Here is a tiny trained network, its code and every weight. The questions are about switching its units off for an input and a target symbol, where a switched-off unit gives its printed mean instead of its output.

import numpy as np


def w(rows, s, z=0):
    codes = np.array(rows[::2]) - 128.0
    scale = np.full(codes.shape[1], s)
    scale[-1] = z or s
    return codes * scale


def norm(h):
    return h / np.sqrt((h * h).mean(-1, keepdims=True) + 1e-5)


def f(y):
    return np.maximum(y, 0)


def softmax(a):
    e = np.exp(a - a.max(-1, keepdims=True))
    return e / e.sum(-1, keepdims=True)


def log_softmax(a):
    a = a - a.max(-1, keepdims=True)
    return a - np.log(np.exp(a).sum(-1, keepdims=True))


def net(x, mask):
    ids = ['Παβεζμτ'.index(c) for c in x.split()]
    T = len(ids)
    res = E[ids] + P[:T]
    u = 0
    for l in range(2):
        r = norm(res)
        for j in range(2):
            rows = slice(3 * j, 3 * j + 3)
            q, k, v = (r @ M[l][rows].T for M in (Q, K, V))
            z = softmax(np.where(np.tri(T) > 0, q @ k.T / 3**0.5, -1e9)) @ v
            o = O[l][rows]
            res = res + np.where(mask[u + j], z, o[:, -1]) @ o[:, :-1]
        u += 2
        y = f(norm(res) @ A[l][:, :-1].T + A[l][:, -1])
        res = res + np.where(mask[u : u + 8], y, B[l][:, -1]) @ B[l][:, :-1]
        u += 8
    return log_softmax(norm(res)[-1] @ U[:, :-1].T + U[:, -1])


Q, K, V, O, A, B = {}, {}, {}, {}, {}, {}
E = w([
[179,154,89,120,147],'Π',
[106,167,175,181,155],'α',
[142,30,105,104,150],'β',
[111,83,84,169,136],'ε',
[158,106,159,132,87],'ζ',
[47,158,146,74,131],'μ',
[127,3,143,152,114],'τ',
],0.0051)
P = w([
[126,105,41,145,2],'0',
[130,102,86,105,53],'1',
[118,83,106,109,84],'2',
[112,73,117,107,116],'3',
[117,69,122,104,137],'4',
[124,63,126,106,155],'5',
],0.0024)
Q[0] = w([
[173,247,184,223,149],'L0H1',
[175,253,110,196,157],'L0H1',
[175,173,106,91,141],'L0H1',
[74,156,202,143,133],'L0H2',
[199,187,33,191,136],'L0H2',
[205,115,60,140,126],'L0H2',
],0.0049)
K[0] = w([
[24,3,161,131,32],'L0H1',
[112,42,155,144,59],'L0H1',
[149,20,90,190,94],'L0H1',
[139,118,134,204,111],'L0H2',
[149,93,107,59,78],'L0H2',
[126,125,111,42,139],'L0H2',
],0.0054)
V[0] = w([
[233,143,118,148,146],'L0H1',
[33,132,124,23,53],'L0H1',
[64,106,123,104,92],'L0H1',
[87,139,115,123,98],'L0H2',
[80,255,134,91,145],'L0H2',
[62,165,127,133,191],'L0H2',
],0.0029)
O[0] = w([
[120,72,88,128,49,102],'L0H1',
[251,193,131,95,219,187],'L0H1',
[184,183,151,148,178,178],'L0H1',
[129,128,84,94,181,156],'L0H2',
[99,41,195,89,230,4],'L0H2',
[36,105,170,138,189,65],'L0H2',
],0.0028,0.0022)
A[0] = w([
[199,160,169,131,103,228],'L0N1',
[96,121,81,101,157,223],'L0N2',
[106,211,205,239,131,184],'L0N3',
[155,167,235,75,163,254],'L0N4',
[127,42,175,147,92,24],'L0N5',
[185,133,146,131,133,203],'L0N6',
[182,109,170,115,162,100],'L0N7',
[44,106,147,253,143,8],'L0N8',
],0.0036,0.00086)
B[0] = w([
[46,94,188,111,49,224],'L0N1',
[185,157,130,159,158,238],'L0N2',
[69,28,79,2,25,246],'L0N3',
[96,165,137,191,208,243],'L0N4',
[76,195,125,134,83,229],'L0N5',
[94,95,162,139,75,207],'L0N6',
[71,113,169,171,123,171],'L0N7',
[185,99,50,37,135,230],'L0N8',
],0.0028,0.0014)
Q[1] = w([
[46,172,158,119,203],'L1H1',
[52,194,253,93,169],'L1H1',
[15,178,165,78,210],'L1H1',
[164,59,120,106,196],'L1H2',
[100,68,164,138,212],'L1H2',
[137,74,119,112,200],'L1H2',
],0.0055)
K[1] = w([
[194,115,94,181,135],'L1H1',
[180,90,81,226,36],'L1H1',
[201,90,92,198,132],'L1H1',
[157,210,141,137,177],'L1H2',
[109,186,179,91,255],'L1H2',
[127,204,126,134,163],'L1H2',
],0.0074)
V[1] = w([
[14,217,218,151,132],'L1H1',
[167,51,142,255,61],'L1H1',
[70,217,85,156,98],'L1H1',
[182,18,142,87,111],'L1H2',
[2,149,206,84,156],'L1H2',
[186,128,83,213,108],'L1H2',
],0.0025)
O[1] = w([
[59,200,254,23,82,2],'L1H1',
[148,11,192,238,143,157],'L1H1',
[59,213,180,134,50,141],'L1H1',
[143,93,169,17,174,181],'L1H2',
[158,27,152,230,58,32],'L1H2',
[56,184,98,87,218,164],'L1H2',
],0.0021,0.0019)
A[1] = w([
[87,117,163,146,173,92],'L1N1',
[206,216,96,123,129,13],'L1N2',
[133,158,74,76,124,26],'L1N3',
[163,131,101,255,147,166],'L1N4',
[120,178,209,83,107,16],'L1N5',
[157,86,80,165,67,166],'L1N6',
[152,131,185,136,65,66],'L1N7',
[172,122,138,60,166,2],'L1N8',
],0.006,0.0026)
B[1] = w([
[211,90,163,136,45,143],'L1N1',
[64,44,33,253,128,153],'L1N2',
[80,18,218,108,53,157],'L1N3',
[83,105,185,25,160,186],'L1N4',
[127,12,125,137,187,139],'L1N5',
[124,206,203,168,188,253],'L1N6',
[166,190,12,133,140,146],'L1N7',
[71,208,195,39,118,135],'L1N8',
],0.0039,0.0052)
U = w([
[68,105,126,20,41,154],'Π',
[133,65,240,213,131,105],'α',
[173,183,214,29,133,37],'β',
[97,88,16,229,89,88],'ε',
[254,70,65,93,168,135],'ζ',
[62,202,100,140,223,142],'μ',
[196,192,132,158,91,254],'τ',
],0.0089,0.0045)

Each question gives the input, a string of symbols that net reads in full, and the target symbol t.
The units are the heads (3 rows each of Q, K, V and O) and the neurons (one row each of A and B). Each row of codes is followed by its name. A weight is (code - 128) times the scale printed after its matrix; where a second scale follows, it is the last column's (O, A, B and U).
mask holds one flag per unit, layer by layer, with each layer's heads first. A switched-off unit (its flag False) gives its mean, the last column of its rows in O or B, instead of its output. The means were averaged over made-up inputs and are rounded, as every weight is.
A unit's drop is (log p(t) with every unit on - log p(t) with that unit switched off) / (log p(t) with every unit on - log p(t) with every unit switched off).
The circuit of an input: a set's keep is (log p(t) with only the set's units on - log p(t) with every unit switched off) / (log p(t) with every unit on - log p(t) with every unit switched off). Starting from the 12 units with the biggest drops (on a tie, the unit counted first), units are removed one at a time, each time the one whose removal leaves the highest keep (on an exact tie, the one counted first), for as long as the keep stays at least 0.8.
units of the circuit, in order: the units of the circuit, biggest drop first
most important unit: the unit with the biggest drop
top k neurons: the k neurons with the biggest drops, biggest first
k most important neurons of layer l: the k neurons of layer l with the biggest drops, biggest first
heads that matter: for each layer, one digit per head in row order, 1 if its drop is at least 0.15 and else 0, layers parted by /
drop when u is switched off: that unit's drop, to one decimal
input ε α β τ ζ, target τ: most important unit : L0N3
input ζ β μ Π ζ, target Π: heads that matter : 00 / 10
input α ε β α Π, target ε: top 3 neurons : L1N2, L0N3, L0N8
input α ε μ β ε, target α: 2 most important neurons of layer 0 : L0N3, L0N5
input ζ ε α μ τ β, target α: 2 most important neurons of layer 0 : L0N8, L0N7
input ζ μ β β, target β: units of the circuit, in order : L1H1, L0H1, L1N8
input μ β Π, target Π: heads that matter : 00 / 10
input Π α α ε, target μ: heads that matter : 10 / 00
input τ ζ ζ ζ, target τ: units of the circuit, in order : L1N7, L0H2
input β β μ τ α β, target α: heads that matter : 10 / 01
input β μ ζ, target ζ: 4 most important neurons of layer 1 : L1N5, L1N7, L1N6, L1N4
input ζ τ ε, target μ: units of the circuit, in order : L1N4, L1N6
input μ β τ, target τ: top 2 neurons : L1N7, L1N4
input Π α μ, target α: most important unit : L0H2
input α Π μ β τ, target Π: heads that matter : 10 / 10
input τ β β α ε Π, target ε: heads that matter : 01 / 00
input Π μ Π τ, target Π: heads that matter : 00 / 10
input Π μ ε ε, target Π: heads that matter : 00 / 10
input α β μ ζ ε, target α: top 2 neurons : L1N3, L0N5
input β Π α, target Π: top 2 neurons : L0N3, L0N8
input τ ε α μ, target α: most important unit : L1N1
input β μ Π τ β, target Π: drop when L0H1 is switched off : 0.1
input μ β Π ζ, target Π: drop when L1N5 is switched off : 0.2
input τ μ τ, target τ: drop when L1H2 is switched off : 1.1
